Below is a small trained network, with its code and all its weights. Each question gives an input and a class and asks what happens when units are switched off, that is, made to give their printed mean instead of their output.

import numpy as np


def w(rows, s, z=0):
    codes = np.array(rows[::2]) - 128.0
    scale = np.full(codes.shape[1], s)
    scale[-1] = z or s
    return codes * scale


def norm(h):
    return h / np.sqrt((h * h).mean(-1, keepdims=True) + 1e-5)


def f(y):
    return np.maximum(y, 0)


def log_softmax(a):
    a = a - a.max(-1, keepdims=True)
    return a - np.log(np.exp(a).sum(-1, keepdims=True))


def net(x, mask):
    res = np.array(x, float).reshape(1, 8) / 4 @ E
    u = 0
    for l in range(3):
        y = f(norm(res) @ A[l][:, :-1].T + A[l][:, -1])
        res = res + np.where(mask[u : u + 4], y, B[l][:, -1]) @ B[l][:, :-1]
        u += 4
    return log_softmax(norm(res)[-1] @ U[:, :-1].T + U[:, -1])


A, B = {}, {}
E = w([
[100,10,219,143,162,254,208,43,81,36],'x0',
[191,83,156,78,172,129,44,99,157,152],'x1',
[214,205,123,114,204,107,196,114,91,95],'x2',
[218,131,159,131,73,176,137,224,86,131],'x3',
[129,134,124,120,124,135,120,121,128,124],'x4',
[128,130,173,96,35,56,123,80,72,100],'x5',
[90,160,199,55,114,172,161,162,203,126],'x6',
[116,154,93,116,108,166,118,116,113,95],'x7',
],0.0053)
A[0] = w([
[118,147,188,85,28,28,138,71,71,79,89],'L0N1',
[69,134,87,96,156,94,168,2,171,180,54],'L0N2',
[171,207,134,68,224,91,182,119,75,95,92],'L0N3',
[98,220,231,24,66,163,169,140,196,103,1],'L0N4',
],0.007,0.0046)
B[0] = w([
[157,166,148,150,240,184,38,164,171,114,252],'L0N1',
[254,163,130,117,33,249,157,198,83,158,219],'L0N2',
[16,36,156,169,26,139,59,147,174,162,219],'L0N3',
[176,53,55,132,180,135,128,40,174,250,213],'L0N4',
],0.0086,0.0047)
A[1] = w([
[74,195,92,185,153,171,168,163,139,127,116],'L1N1',
[120,180,79,82,201,10,109,146,164,194,109],'L1N2',
[161,168,144,144,35,152,143,86,135,160,228],'L1N3',
[182,126,60,206,143,72,70,125,3,78,2],'L1N4',
],0.0061,0.003)
B[1] = w([
[225,116,173,162,185,138,70,114,228,138,198],'L1N1',
[107,63,137,93,154,165,152,77,145,54,244],'L1N2',
[193,1,153,176,96,81,188,236,145,162,253],'L1N3',
[136,92,71,203,130,112,144,40,137,200,198],'L1N4',
],0.0086,0.0039)
A[2] = w([
[97,114,88,116,136,34,122,163,149,169,106],'L2N1',
[112,180,169,51,141,151,164,180,210,159,133],'L2N2',
[166,204,34,86,107,12,104,166,209,120,137],'L2N3',
[192,48,147,140,131,141,84,156,255,122,255],'L2N4',
],0.007,0.00094)
B[2] = w([
[82,103,194,97,122,143,168,92,122,138,146],'L2N1',
[164,30,130,154,185,113,101,80,81,186,150],'L2N2',
[127,29,218,64,174,210,189,135,109,37,151],'L2N3',
[96,254,97,140,95,76,137,132,94,86,251],'L2N4',
],0.0098,0.017)
U = w([
[133,22,200,61,173,159,201,110,124,30,189],'0',
[139,204,143,145,237,148,53,165,155,129,224],'1',
[158,17,77,129,173,89,130,68,176,234,125],'2',
[229,151,137,88,78,157,168,212,70,157,106],'3',
[2,142,170,131,75,117,80,184,148,152,2],'4',
[149,190,152,126,148,101,125,137,144,117,152],'5',
[136,188,129,108,110,99,157,111,129,120,103],'6',
[118,181,120,100,129,97,161,122,102,135,118],'7',
],0.0091,0.0021)

Each question gives the input, the list of numbers given to net, and the class t.
The units are the neurons (one row each of A and B). Each row of codes is followed by its name. A weight is (code - 128) times the scale printed after its matrix; where a second scale follows, it is the last column's (A, B and U).
mask holds one flag per neuron, layer by layer. A switched-off neuron (its flag False) gives its mean, the last column of its row in B, instead of its output. The means were averaged over made-up inputs and are rounded, as every weight is.
A unit's drop is (log p(t) with every unit on - log p(t) with that unit switched off) / (log p(t) with every unit on - log p(t) with every unit switched off).
The circuit of an input: a set's keep is (log p(t) with only the set's units on - log p(t) with every unit switched off) / (log p(t) with every unit on - log p(t) with every unit switched off). Starting from all 12 units, units are removed one at a time, each time the one whose removal leaves the highest keep (on an exact tie, the one counted first), for as long as the keep stays at least 0.8.
units of the circuit, in order: the units of the circuit, biggest drop first
top k neurons: the k neurons with the biggest drops, biggest first
top k neurons in layer l: the k neurons of layer l with the biggest drops, biggest first
input [4,3,-4,3,0,-6,-3,-7], class 7: top 2 neurons in layer 0 -> L0N1, L0N3
input [-1,3,8,-3,-2,6,-7,7], class 4: top 2 neurons in layer 0 -> L0N3, L0N4
input [-5,-1,-2,6,0,-1,-7,-3], class 2: top 2 neurons -> L1N4, L2N4
input [5,-6,6,4,-4,-7,2,-1], class 1: top neuron -> L1N1
input [-4,-7,0,6,2,7,7,-6], class 1: top 3 neurons -> L0N1, L2N4, L0N2
input [-4,6,-5,6,-6,8,-4,3], class 1: top 2 neurons -> L0N1, L0N2
input [7,5,-8,7,-7,1,0,-7], class 4: top 2 neurons in layer 2 -> L2N3, L2N2
input [-3,-5,0,6,1,4,8,4], class 2: top 2 neurons in layer 0 -> L0N4, L0N2
input [3,-1,-4,3,-4,1,5,7], class 7: units of the circuit, in order -> L0N2, L0N3, L2N4
input [7,-3,5,-5,-8,2,8,-6], class 2: units of the circuit, in order -> L0N4, L2N3
input [-5,-5,-3,-6,-4,4,-6,6], class 2: top 3 neurons -> L1N4, L2N4, L0N3
input [-6,5,-2,-3,-6,8,-3,8], class 1: top 2 neurons -> L0N1, L1N2
input [2,-2,5,-6,-1,-2,7,-3], class 2: top 2 neurons -> L0N4, L2N2
input [-1,-4,2,-7,5,3,8,8], class 2: top 2 neurons -> L0N4, L2N2
input [-8,-7,-6,4,-7,3,-5,1], class 0: top 2 neurons -> L2N3, L0N2
input [-1,4,-4,2,5,-5,-3,6], class 7: top 3 neurons in layer 0 -> L0N1, L0N3, L0N2
input [-2,-5,7,-5,5,1,4,6], class 4: units of the circuit, in order -> L0N3
input [7,2,-3,-1,-4,-6,8,-5], class 2: top 2 neurons in layer 0 -> L0N4, L0N1
input [4,-6,-1,-4,0,4,4,-4], class 5: top 3 neurons -> L0N1, L0N2, L2N4
input [-8,6,-4,3,6,7,-6,8], class 0: units of the circuit, in order -> L2N3, L0N2
input [1,1,-3,3,-6,-4,6,-5], class 2: units of the circuit, in order -> L0N4
input [-2,-4,1,-6,0,2,2,1], class 3: top 2 neurons -> L0N2, L1N3
input [3,-2,-4,-3,7,-6,-2,-1], class 6: top 2 neurons -> L0N1, L2N4
